Below is a small trained network, with its code and all its weights. Each question gives an input and a target symbol and asks what happens when units are switched off, that is, made to give their printed mean instead of their output.

import numpy as np


def w(rows, s, z=0):
    codes = np.array(rows[::2]) - 128.0
    scale = np.full(codes.shape[1], s)
    scale[-1] = z or s
    return codes * scale


def softmax(a):
    e = np.exp(a - a.max(-1, keepdims=True))
    return e / e.sum(-1, keepdims=True)


def log_softmax(a):
    a = a - a.max(-1, keepdims=True)
    return a - np.log(np.exp(a).sum(-1, keepdims=True))


def net(x, mask):
    ids = ['αβγδεηθμξπστφψω'.index(c) for c in x.split()]
    T = len(ids)
    res = E[ids] + P[:T]
    u = 0
    for l in range(3):
        r = res
        for j in range(2):
            rows = slice(4 * j, 4 * j + 4)
            q, k, v = (r @ M[l][rows].T for M in (Q, K, V))
            z = softmax(np.where(np.tri(T) > 0, q @ k.T / 4**0.5, -1e9)) @ v
            o = O[l][rows]
            res = res + np.where(mask[u + j], z, o[:, -1]) @ o[:, :-1]
        u += 2
    return log_softmax(res[-1] @ U[:, :-1].T + U[:, -1])


Q, K, V, O = {}, {}, {}, {}
E = w([
[87,54,164,109,105],'α',
[106,167,114,97,130],'β',
[64,96,189,49,160],'γ',
[65,154,93,56,211],'δ',
[121,122,155,117,134],'ε',
[160,130,187,84,105],'η',
[42,132,151,78,230],'θ',
[62,89,60,167,104],'μ',
[89,44,101,130,212],'ξ',
[141,159,240,96,106],'π',
[19,183,128,229,85],'σ',
[172,102,137,253,82],'τ',
[247,145,214,83,69],'φ',
[129,163,131,95,189],'ψ',
[230,103,183,227,69],'ω',
],0.011)
P = w([
[68,128,62,41,69],'0',
[195,220,64,114,124],'1',
[171,126,42,79,107],'2',
[142,133,186,124,160],'3',
[255,241,146,90,178],'4',
[133,92,37,114,56],'5',
[142,132,194,166,105],'6',
[243,117,110,167,163],'7',
[143,109,117,25,58],'8',
[141,112,202,174,113],'9',
[194,182,91,171,162],'10',
[128,45,52,60,110],'11',
[140,115,209,123,159],'12',
],0.01)
Q[0] = w([
[156,136,114,136,56],'0.h0',
[133,107,78,153,161],'0.h0',
[144,30,136,103,206],'0.h0',
[142,79,120,85,26],'0.h0',
[101,187,152,254,126],'0.h1',
[61,137,67,147,167],'0.h1',
[85,32,97,55,133],'0.h1',
[86,88,101,118,97],'0.h1',
],0.0099)
K[0] = w([
[191,57,149,136,49],'0.h0',
[131,184,100,109,144],'0.h0',
[154,160,185,158,197],'0.h0',
[160,176,158,125,27],'0.h0',
[92,143,168,255,135],'0.h1',
[83,114,90,106,59],'0.h1',
[89,143,74,37,154],'0.h1',
[96,163,39,121,95],'0.h1',
],0.0086)
V[0] = w([
[177,95,153,155,184],'0.h0',
[158,41,51,130,233],'0.h0',
[119,213,192,102,228],'0.h0',
[77,116,161,157,73],'0.h0',
[116,188,188,190,56],'0.h1',
[87,177,181,249,61],'0.h1',
[2,45,172,55,156],'0.h1',
[195,15,154,50,111],'0.h1',
],0.0064)
O[0] = w([
[103,189,95,178,124,123],'0.h0',
[76,112,154,188,119,165],'0.h0',
[198,198,213,157,77,151],'0.h0',
[102,119,163,51,178,88],'0.h0',
[204,93,119,40,170,53],'0.h1',
[180,9,193,45,158,4],'0.h1',
[129,187,173,95,52,210],'0.h1',
[154,89,108,159,2,213],'0.h1',
],0.0074,0.0033)
Q[1] = w([
[61,145,29,45,109],'1.h0',
[33,111,156,135,91],'1.h0',
[68,178,62,151,1],'1.h0',
[86,42,186,136,106],'1.h0',
[163,173,20,170,102],'1.h1',
[188,85,118,84,194],'1.h1',
[80,60,65,184,89],'1.h1',
[185,139,83,138,117],'1.h1',
],0.008)
K[1] = w([
[81,192,96,70,123],'1.h0',
[175,75,2,190,84],'1.h0',
[188,203,3,201,161],'1.h0',
[113,61,54,180,114],'1.h0',
[179,126,122,19,60],'1.h1',
[135,115,113,190,112],'1.h1',
[203,171,95,212,67],'1.h1',
[53,182,128,47,56],'1.h1',
],0.0069)
V[1] = w([
[204,184,23,145,113],'1.h0',
[144,103,52,209,233],'1.h0',
[101,92,42,171,141],'1.h0',
[129,164,158,94,141],'1.h0',
[108,130,99,195,163],'1.h1',
[100,140,186,136,161],'1.h1',
[78,55,213,131,86],'1.h1',
[145,228,149,2,148],'1.h1',
],0.0066)
O[1] = w([
[180,115,243,75,24,252],'1.h0',
[242,110,128,142,155,30],'1.h0',
[169,108,117,158,127,168],'1.h0',
[98,186,153,76,142,108],'1.h0',
[47,64,186,198,123,65],'1.h1',
[58,217,131,112,148,70],'1.h1',
[3,127,127,49,187,149],'1.h1',
[189,230,111,98,132,216],'1.h1',
],0.0043,0.0023)
Q[2] = w([
[67,26,141,95,36],'2.h0',
[88,102,27,25,105],'2.h0',
[191,128,182,133,161],'2.h0',
[117,144,254,169,234],'2.h0',
[189,78,95,120,171],'2.h1',
[152,147,100,153,57],'2.h1',
[94,166,85,199,189],'2.h1',
[83,145,50,191,172],'2.h1',
],0.0077)
K[2] = w([
[62,120,122,92,69],'2.h0',
[98,174,1,59,137],'2.h0',
[194,101,202,192,148],'2.h0',
[221,186,192,199,135],'2.h0',
[132,47,139,123,127],'2.h1',
[129,175,160,84,106],'2.h1',
[203,116,178,184,159],'2.h1',
[180,84,104,138,103],'2.h1',
],0.0092)
V[2] = w([
[97,249,223,193,172],'2.h0',
[69,130,98,52,59],'2.h0',
[130,157,51,214,2],'2.h0',
[36,93,37,194,190],'2.h0',
[126,102,178,140,120],'2.h1',
[209,123,180,200,65],'2.h1',
[126,83,132,156,98],'2.h1',
[64,153,179,211,103],'2.h1',
],0.0068)
O[2] = w([
[22,169,86,101,61,135],'2.h0',
[132,125,255,122,111,254],'2.h0',
[175,175,146,63,120,216],'2.h0',
[171,196,128,233,116,106],'2.h0',
[107,161,107,94,80,99],'2.h1',
[173,162,143,110,147,84],'2.h1',
[142,125,122,136,116,106],'2.h1',
[151,122,147,124,38,151],'2.h1',
],0.0093,0.0067)
U = w([
[135,139,222,164,164,3],'α',
[159,95,107,105,113,71],'β',
[98,104,173,125,96,35],'γ',
[98,182,120,129,122,54],'δ',
[133,134,131,85,129,137],'ε',
[173,123,124,57,119,45],'η',
[83,142,109,115,94,84],'θ',
[147,207,158,148,180,106],'μ',
[187,254,100,137,128,191],'ξ',
[106,132,111,73,158,176],'π',
[58,149,118,212,141,216],'σ',
[141,153,112,134,147,190],'τ',
[187,171,97,56,145,127],'φ',
[157,177,68,70,121,176],'ψ',
[192,151,86,108,156,163],'ω',
],0.0076,0.0053)

Each question gives the input, a string of symbols that net reads in full, and the target symbol t.
The units are the heads (4 rows each of Q, K, V and O). Each row of codes is followed by its name. A weight is (code - 128) times the scale printed after its matrix; where a second scale follows, it is the last column's (O and U).
mask holds one flag per head, layer by layer. A switched-off head (its flag False) gives its mean, the last column of its rows in O, instead of its output. The means were averaged over made-up inputs and are rounded, as every weight is.
A unit's drop is (log p(t) with every unit on - log p(t) with that unit switched off) / (log p(t) with every unit on - log p(t) with every unit switched off).
The circuit of an input: a set's keep is (log p(t) with only the set's units on - log p(t) with every unit switched off) / (log p(t) with every unit on - log p(t) with every unit switched off). Starting from all 6 units, units are removed one at a time, each time the one whose removal leaves the highest keep (on an exact tie, the one counted first), for as long as the keep stays at least 0.8.
units of the circuit, in order: the units of the circuit, biggest drop first
unit that matters most: the unit with the biggest drop
which heads matter: for each layer, one digit per head in row order, 1 if its drop is at least 0.15 and else 0, layers parted by /
input γ π φ α β ξ, target γ: unit that matters most => 2.h0
input ξ ε α ψ ξ φ γ γ α ε γ η, target ξ: units of the circuit, in order => [2.h0 0.h1 0.h0 1.h0]
input ξ γ ξ δ ξ ξ, target ξ: units of the circuit, in order => [2.h0 0.h1 0.h0]
input α γ ξ γ ξ μ σ γ ω, target α: units of the circuit, in order => [2.h0 0.h0 1.h1]
input γ ψ μ δ σ γ η ε μ, target γ: units of the circuit, in order => [2.h0 1.h0 0.h1 2.h1]
input φ σ ξ ε σ, target σ: units of the circuit, in order => [0.h1 2.h0 0.h0]
input α η φ θ μ ε, target α: units of the circuit, in order => [2.h0 0.h0 1.h0]
input γ β ξ α σ η, target γ: units of the circuit, in order => [2.h0 1.h0 0.h1 2.h1]
input α ω ξ α σ ξ, target α: units of the circuit, in order => [2.h0 0.h0 1.h1]
input σ ω β ξ, target σ: units of the circuit, in order => [0.h1 2.h0 0.h0 1.h0]
input ξ ξ ξ ξ ξ γ ξ ω ξ ω η β, target ξ: units of the circuit, in order => [2.h0 0.h1 0.h0]
input γ α γ σ π α, target γ: units of the circuit, in order => [2.h0 0.h1 1.h0 2.h1]
input α ξ τ ε α ξ ω α φ μ, target α: units of the circuit, in order => [2.h0 0.h0 0.h1 1.h1]
input σ ξ θ ξ α α, target σ: units of the circuit, in order => [0.h1 2.h0 1.h0 0.h0]
input ξ ε π, target ξ: units of the circuit, in order => [2.h0 0.h0 1.h1 0.h1]
input γ ε ε ξ η α ξ ω, target ω: which heads matter => 01 / 00 / 10
input ξ π ω σ ξ ξ θ ξ θ, target ξ: which heads matter => 11 / 00 / 10
input ξ α η τ ω, target ω: which heads matter => 01 / 10 / 10
input ε ε ξ δ σ, target σ: which heads matter => 11 / 00 / 10
input α φ φ γ ε γ γ ξ α, target α: which heads matter => 10 / 10 / 10
input γ ξ σ ξ α π, target γ: which heads matter => 01 / 10 / 11
input σ ξ ξ β γ ξ ε ξ ξ ξ δ ψ, target σ: unit that matters most => 0.h1
input σ ε ε ξ μ ξ ξ α γ μ ε ε, target σ: unit that matters most => 0.h1
input ξ ω ω ψ ξ α ξ μ, target ξ: which heads matter => 10 / 00 / 11
input ξ η γ π γ θ ξ ε ξ, target ξ: which heads matter => 11 / 00 / 10
input σ π σ φ τ ξ σ π ξ σ ξ π, target σ: which heads matter => 11 / 10 / 11
input ω β α ω σ, target ω: unit that matters most => 0.h1
